Below is a small trained network, with its code and all its weights. Each question gives an input and a class and asks what happens when units are switched off, that is, made to give their printed mean instead of their output.

import numpy as np


def w(rows, s, z=0):
    codes = np.array(rows[::2]) - 128.0
    scale = np.full(codes.shape[1], s)
    scale[-1] = z or s
    return codes * scale


def f(y):
    return np.maximum(y, 0)


def log_softmax(a):
    a = a - a.max(-1, keepdims=True)
    return a - np.log(np.exp(a).sum(-1, keepdims=True))


def net(x, mask):
    res = np.array(x, float).reshape(1, 6) / 4 @ E
    y = f(res @ A[0][:, :-1].T + A[0][:, -1])
    res = res + np.where(mask, y, B[0][:, -1]) @ B[0][:, :-1]
    return log_softmax(res[-1] @ U[:, :-1].T + U[:, -1])


A, B = {}, {}
E = w([
[93,90,84],'x0',
[174,162,153],'x1',
[30,108,154],'x2',
[98,237,126],'x3',
[135,131,135],'x4',
[164,137,2],'x5',
],0.0081)
A[0] = w([
[92,129,168,255],'neuron 1',
[127,79,123,231],'neuron 2',
[176,148,121,102],'neuron 3',
[135,146,139,126],'neuron 4',
[174,16,125,135],'neuron 5',
[44,175,129,133],'neuron 6',
[214,103,165,155],'neuron 7',
[121,109,66,100],'neuron 8',
[85,74,150,184],'neuron 9',
[117,97,254,191],'neuron 10',
[162,174,115,75],'neuron 11',
],0.017,0.0066)
B[0] = w([
[125,178,195,208],'neuron 1',
[132,205,158,197],'neuron 2',
[116,53,173,159],'neuron 3',
[103,104,115,142],'neuron 4',
[253,215,97,218],'neuron 5',
[187,208,64,185],'neuron 6',
[150,220,176,196],'neuron 7',
[146,104,51,167],'neuron 8',
[131,139,212,196],'neuron 9',
[44,196,116,249],'neuron 10',
[84,10,141,157],'neuron 11',
],0.019,0.013)
U = w([
[89,182,188,254],'0',
[221,2,122,59],'1',
[105,193,13,149],'2',
[5,116,99,9],'3',
[234,160,87,118],'4',
],0.0087,0.0044)

Each question gives the input, the list of numbers given to net, and the class t.
The units are the neurons (one row each of A and B). Each row of codes is followed by its name. A weight is (code - 128) times the scale printed after its matrix; where a second scale follows, it is the last column's (A, B and U).
mask holds one flag per neuron, in row order. A switched-off neuron (its flag False) gives its mean, the last column of its row in B, instead of its output. The means were averaged over made-up inputs and are rounded, as every weight is.
A unit's drop is (log p(t) with every unit on - log p(t) with that unit switched off) / (log p(t) with every unit on - log p(t) with every unit switched off).
The circuit of an input: a set's keep is (log p(t) with only the set's units on - log p(t) with every unit switched off) / (log p(t) with every unit on - log p(t) with every unit switched off). Starting from all 11 units, units are removed one at a time, each time the one whose removal leaves the highest keep (on an exact tie, the one counted first), for as long as the keep stays at least 0.8.
circuit, biggest first: the units of the circuit, biggest drop first
k most important neurons: the k neurons with the biggest drops, biggest first
drop when u is switched off: that unit's drop, to one decimal
input [5,2,6,-4,-6,1], class 4: 2 most important neurons	neuron 5; neuron 10
input [-3,3,2,-5,0,2], class 4: 3 most important neurons	neuron 5; neuron 10; neuron 1
input [-8,7,-6,2,4,7], class 1: circuit, biggest first	neuron 11; neuron 3
input [-6,-1,-8,5,4,1], class 1: circuit, biggest first	neuron 10; neuron 11; neuron 3
input [0,-2,6,5,-7,2], class 2: 2 most important neurons	neuron 6; neuron 5
input [-1,4,-8,-2,7,8], class 1: circuit, biggest first	neuron 11; neuron 3
input [-3,0,5,-7,-7,5], class 4: 2 most important neurons	neuron 5; neuron 10
input [-8,-2,7,4,-8,5], class 2: 2 most important neurons	neuron 5; neuron 6
input [6,5,3,-3,6,2], class 4: circuit, biggest first	neuron 10
input [7,-2,-6,8,-7,6], class 1: 2 most important neurons	neuron 10; neuron 11
input [5,1,-2,6,-4,8], class 1: 2 most important neurons	neuron 10; neuron 11
input [0,-8,-1,-3,0,1], class 4: 2 most important neurons	neuron 10; neuron 5
input [-2,1,-3,4,-7,4], class 1: drop when neuron 10 is switched off	0.3
input [7,2,-6,8,-6,5], class 1: drop when neuron 10 is switched off	0.3
input [-7,-7,-8,6,7,1], class 1: drop when neuron 4 is switched off	0.0
input [7,-3,-8,-5,8,-5], class 4: drop when neuron 5 is switched off	3.1
input [5,-3,-3,-6,-4,-3], class 4: most important neuron	neuron 5
